Here is a tiny trained network, its code and every weight. The questions are about switching its units off for an input and a target symbol, where a switched-off unit gives its printed mean instead of its output.

import numpy as np


def w(rows, s, z=0):
    codes = np.array(rows[::2]) - 128.0
    scale = np.full(codes.shape[1], s)
    scale[-1] = z or s
    return codes * scale


def f(y):
    return y / 2 * (1 + np.tanh(0.7978845608 * (y + 0.044715 * y**3)))


def softmax(a):
    e = np.exp(a - a.max(-1, keepdims=True))
    return e / e.sum(-1, keepdims=True)


def log_softmax(a):
    a = a - a.max(-1, keepdims=True)
    return a - np.log(np.exp(a).sum(-1, keepdims=True))


def net(x, mask):
    ids = ['ΔΠβγζηθμξτφ'.index(c) for c in x.split()]
    T = len(ids)
    res = E[ids] + P[:T]
    u = 0
    for l in range(2):
        q, k, v = (res @ M[l].T for M in (Q, K, V))
        z = softmax(np.where(np.tri(T) > 0, q @ k.T / 3**0.5, -1e9)) @ v
        res = res + np.where(mask[u], z, O[l][:, -1]) @ O[l][:, :-1]
        u += 1
        y = f(res @ A[l][:, :-1].T + A[l][:, -1])
        res = res + np.where(mask[u : u + 8], y, B[l][:, -1]) @ B[l][:, :-1]
        u += 8
    return log_softmax(res[-1] @ U[:, :-1].T + U[:, -1])


Q, K, V, O, A, B = {}, {}, {}, {}, {}, {}
E = w([
[129,125,145,114,161,128,73,50,183,134],'Δ',
[181,99,127,114,157,110,88,122,102,204],'Π',
[141,128,160,74,166,114,185,119,42,59],'β',
[112,173,133,44,96,126,54,141,132,167],'γ',
[211,105,34,117,171,143,49,177,97,102],'ζ',
[71,106,137,95,138,122,165,144,49,176],'η',
[150,127,115,158,151,190,161,93,61,177],'θ',
[118,253,84,134,196,127,151,84,89,72],'μ',
[160,124,37,126,109,202,104,142,219,128],'ξ',
[72,109,173,93,72,151,151,165,118,69],'τ',
[133,59,122,123,190,238,159,133,101,103],'φ',
],0.019)
P = w([
[221,165,173,188,128,129,145,132,164,199],'0',
[114,100,106,117,115,116,108,82,124,157],'1',
[92,120,122,125,152,125,119,93,93,138],'2',
[89,111,112,128,150,138,134,126,70,140],'3',
[72,124,118,143,134,158,118,114,79,139],'4',
[88,134,120,146,156,169,117,133,59,146],'5',
[84,148,139,158,159,169,106,147,57,146],'6',
[88,150,124,165,130,192,113,150,38,149],'7',
[89,147,132,158,148,187,107,172,24,158],'8',
[98,166,152,150,160,159,105,147,8,142],'9',
],0.011)
Q[0] = w([
[120,125,18,105,95,87,157,205,160,157],'L0H1',
[76,79,177,107,200,232,57,96,29,190],'L0H1',
[92,229,80,94,167,131,1,136,35,105],'L0H1',
],0.0053)
K[0] = w([
[132,117,183,123,177,125,131,60,153,92],'L0H1',
[121,253,123,111,145,213,34,208,87,80],'L0H1',
[108,138,157,190,85,237,164,202,112,101],'L0H1',
],0.0062)
V[0] = w([
[122,51,69,3,103,146,86,222,169,149],'L0H1',
[36,212,85,83,24,72,78,123,104,170],'L0H1',
[83,102,246,93,138,199,143,122,103,197],'L0H1',
],0.0062)
O[0] = w([
[176,49,151,72,108,168,48,251,76,140,203],'L0H1',
[174,255,131,89,106,81,116,122,123,203,122],'L0H1',
[118,86,93,40,162,159,119,145,246,213,252],'L0H1',
],0.009,0.0036)
A[0] = w([
[179,112,131,77,234,189,204,109,109,43,183],'L0N1',
[87,177,30,138,97,255,143,118,129,81,225],'L0N2',
[160,148,144,134,160,78,150,123,190,86,52],'L0N3',
[92,117,171,91,55,146,121,123,40,115,127],'L0N4',
[138,144,141,94,184,108,76,168,117,79,197],'L0N5',
[55,60,114,175,131,133,151,147,131,121,2],'L0N6',
[126,164,19,148,143,182,66,145,63,162,115],'L0N7',
[16,143,164,92,83,131,155,181,155,78,115],'L0N8',
],0.0069,0.0023)
B[0] = w([
[90,132,159,140,34,114,62,121,137,210,224],'L0N1',
[113,186,220,131,191,133,117,175,114,182,214],'L0N2',
[112,17,161,107,53,132,86,135,118,109,118],'L0N3',
[141,143,106,110,201,159,74,174,182,95,184],'L0N4',
[97,117,115,166,108,186,147,64,107,183,180],'L0N5',
[138,87,129,139,78,2,80,153,109,165,150],'L0N6',
[67,131,245,109,122,107,165,87,59,60,254],'L0N7',
[189,88,205,120,153,141,163,44,36,203,144],'L0N8',
],0.0075,0.0088)
Q[1] = w([
[58,148,156,96,172,227,41,37,60,186],'L1H1',
[127,123,90,113,46,77,180,130,147,102],'L1H1',
[79,122,194,95,191,126,95,135,111,254],'L1H1',
],0.0066)
K[1] = w([
[252,131,150,140,68,164,126,144,129,205],'L1H1',
[86,126,82,144,117,130,75,126,31,135],'L1H1',
[146,150,196,255,69,120,120,118,151,122],'L1H1',
],0.0067)
V[1] = w([
[143,65,76,139,189,109,159,74,255,108],'L1H1',
[237,86,154,123,165,170,52,172,122,142],'L1H1',
[69,66,143,112,112,147,68,102,76,86],'L1H1',
],0.0059)
O[1] = w([
[131,63,133,61,82,50,93,86,63,140,85],'L1H1',
[163,105,182,134,113,78,145,193,201,152,254],'L1H1',
[120,98,162,152,2,193,141,177,67,182,135],'L1H1',
],0.013,0.0079)
A[1] = w([
[54,179,177,107,133,129,94,165,130,95,118],'L1N1',
[123,74,156,131,61,100,93,121,131,146,113],'L1N2',
[134,144,135,168,207,99,113,175,185,92,88],'L1N3',
[122,119,107,121,92,116,168,129,154,193,192],'L1N4',
[92,132,41,147,163,206,120,121,101,109,107],'L1N5',
[157,142,129,102,84,129,152,89,101,183,207],'L1N6',
[140,176,149,156,56,117,129,254,117,122,138],'L1N7',
[121,119,162,71,129,89,118,102,120,92,255],'L1N8',
],0.0082,0.0026)
B[1] = w([
[221,54,68,184,143,96,177,99,141,184,228],'L1N1',
[179,215,120,91,61,175,146,84,130,154,207],'L1N2',
[138,105,53,142,27,115,133,180,37,193,195],'L1N3',
[71,138,63,96,241,23,51,95,167,83,164],'L1N4',
[205,88,216,106,95,89,88,44,213,166,138],'L1N5',
[93,168,109,186,177,181,156,177,195,164,168],'L1N6',
[101,135,72,98,152,89,70,56,122,46,251],'L1N7',
[125,106,131,94,81,174,253,114,105,62,173],'L1N8',
],0.0062,0.014)
U = w([
[175,119,253,116,97,71,190,120,168,94,66],'Δ',
[198,72,170,179,122,63,71,128,46,82,164],'Π',
[66,176,156,142,103,151,115,141,131,43,161],'β',
[95,239,193,84,99,76,12,144,83,165,1],'γ',
[205,140,144,139,100,142,105,70,101,77,81],'ζ',
[49,133,66,74,196,83,84,128,45,110,94],'η',
[52,183,214,160,141,95,168,115,110,121,184],'θ',
[104,205,139,140,47,94,183,88,70,115,124],'μ',
[225,114,83,152,115,101,126,131,73,145,146],'ξ',
[115,223,184,28,199,202,108,171,116,114,251],'τ',
[61,64,180,153,122,178,128,110,115,198,90],'φ',
],0.0043,0.0035)

Each question gives the input, a string of symbols that net reads in full, and the target symbol t.
The units are the heads (3 rows each of Q, K, V and O) and the neurons (one row each of A and B). Each row of codes is followed by its name. A weight is (code - 128) times the scale printed after its matrix; where a second scale follows, it is the last column's (O, A, B and U).
mask holds one flag per unit, layer by layer, with each layer's heads first. A switched-off unit (its flag False) gives its mean, the last column of its rows in O or B, instead of its output. The means were averaged over made-up inputs and are rounded, as every weight is.
A unit's drop is (log p(t) with every unit on - log p(t) with that unit switched off) / (log p(t) with every unit on - log p(t) with every unit switched off).
The circuit of an input: a set's keep is (log p(t) with only the set's units on - log p(t) with every unit switched off) / (log p(t) with every unit on - log p(t) with every unit switched off). Starting from the 12 units with the biggest drops (on a tie, the unit counted first), units are removed one at a time, each time the one whose removal leaves the highest keep (on an exact tie, the one counted first), for as long as the keep stays at least 0.8.
circuit, biggest first: the units of the circuit, biggest drop first
top k neurons: the k neurons with the biggest drops, biggest first
top k neurons in layer l: the k neurons of layer l with the biggest drops, biggest first
drop when u is switched off: that unit's drop, to one decimal
input μ τ ζ, target ζ: circuit, biggest first : L1H1, L1N5, L0H1
input φ β η φ ξ β φ, target γ: top neuron : L0N1
input θ β Π ζ β β Π η, target η: circuit, biggest first : L0H1, L1H1
input Π Π τ, target Δ: top 3 neurons in layer 1 : L1N8, L1N7, L1N3
input η β φ φ μ φ β, target φ: circuit, biggest first : L0N1, L0H1, L1H1, L1N7
input η Π φ ζ φ, target Π: top 2 neurons in layer 0 : L0N4, L0N6
input μ θ μ η η β φ ξ Π γ, target ζ: circuit, biggest first : L1N5, L1H1, L0H1, L0N1
input Δ ζ μ β, target μ: circuit, biggest first : L1H1, L0H1, L1N8
input η μ γ γ Δ γ β φ τ Π, target τ: top 2 neurons : L1N1, L1N3
input β γ φ γ θ Π γ β φ φ, target φ: top 2 neurons : L0N1, L1N7
input Π ζ τ μ β φ γ τ, target Δ: top 4 neurons in layer 1 : L1N8, L1N7, L1N3, L1N4
input η Δ γ γ γ η, target τ: top 2 neurons in layer 1 : L1N3, L1N7
input γ γ μ φ ζ θ η η ξ γ, target ξ: top 2 neurons in layer 0 : L0N4, L0N1
input μ Π φ θ, target θ: top 2 neurons : L0N2, L1N3
input β ξ ζ γ η η φ γ γ, target φ: top neuron : L0N1
input φ β φ φ φ, target γ: top 3 neurons : L0N1, L0N6, L1N2
input η γ θ γ γ μ θ θ, target θ: top 2 neurons : L0N7, L1N2
input γ η η γ θ, target τ: drop when L0H1 is switched off : 0.5
input γ γ Π β Π ξ Δ, target ξ: drop when L1H1 is switched off : 0.8
input ξ θ φ Δ ζ Δ θ, target Π: drop when L0H1 is switched off : 0.6
input η γ Π, target τ: drop when L1N7 is switched off : 0.1
input γ γ τ, target τ: top neuron in layer 0 : L0N8
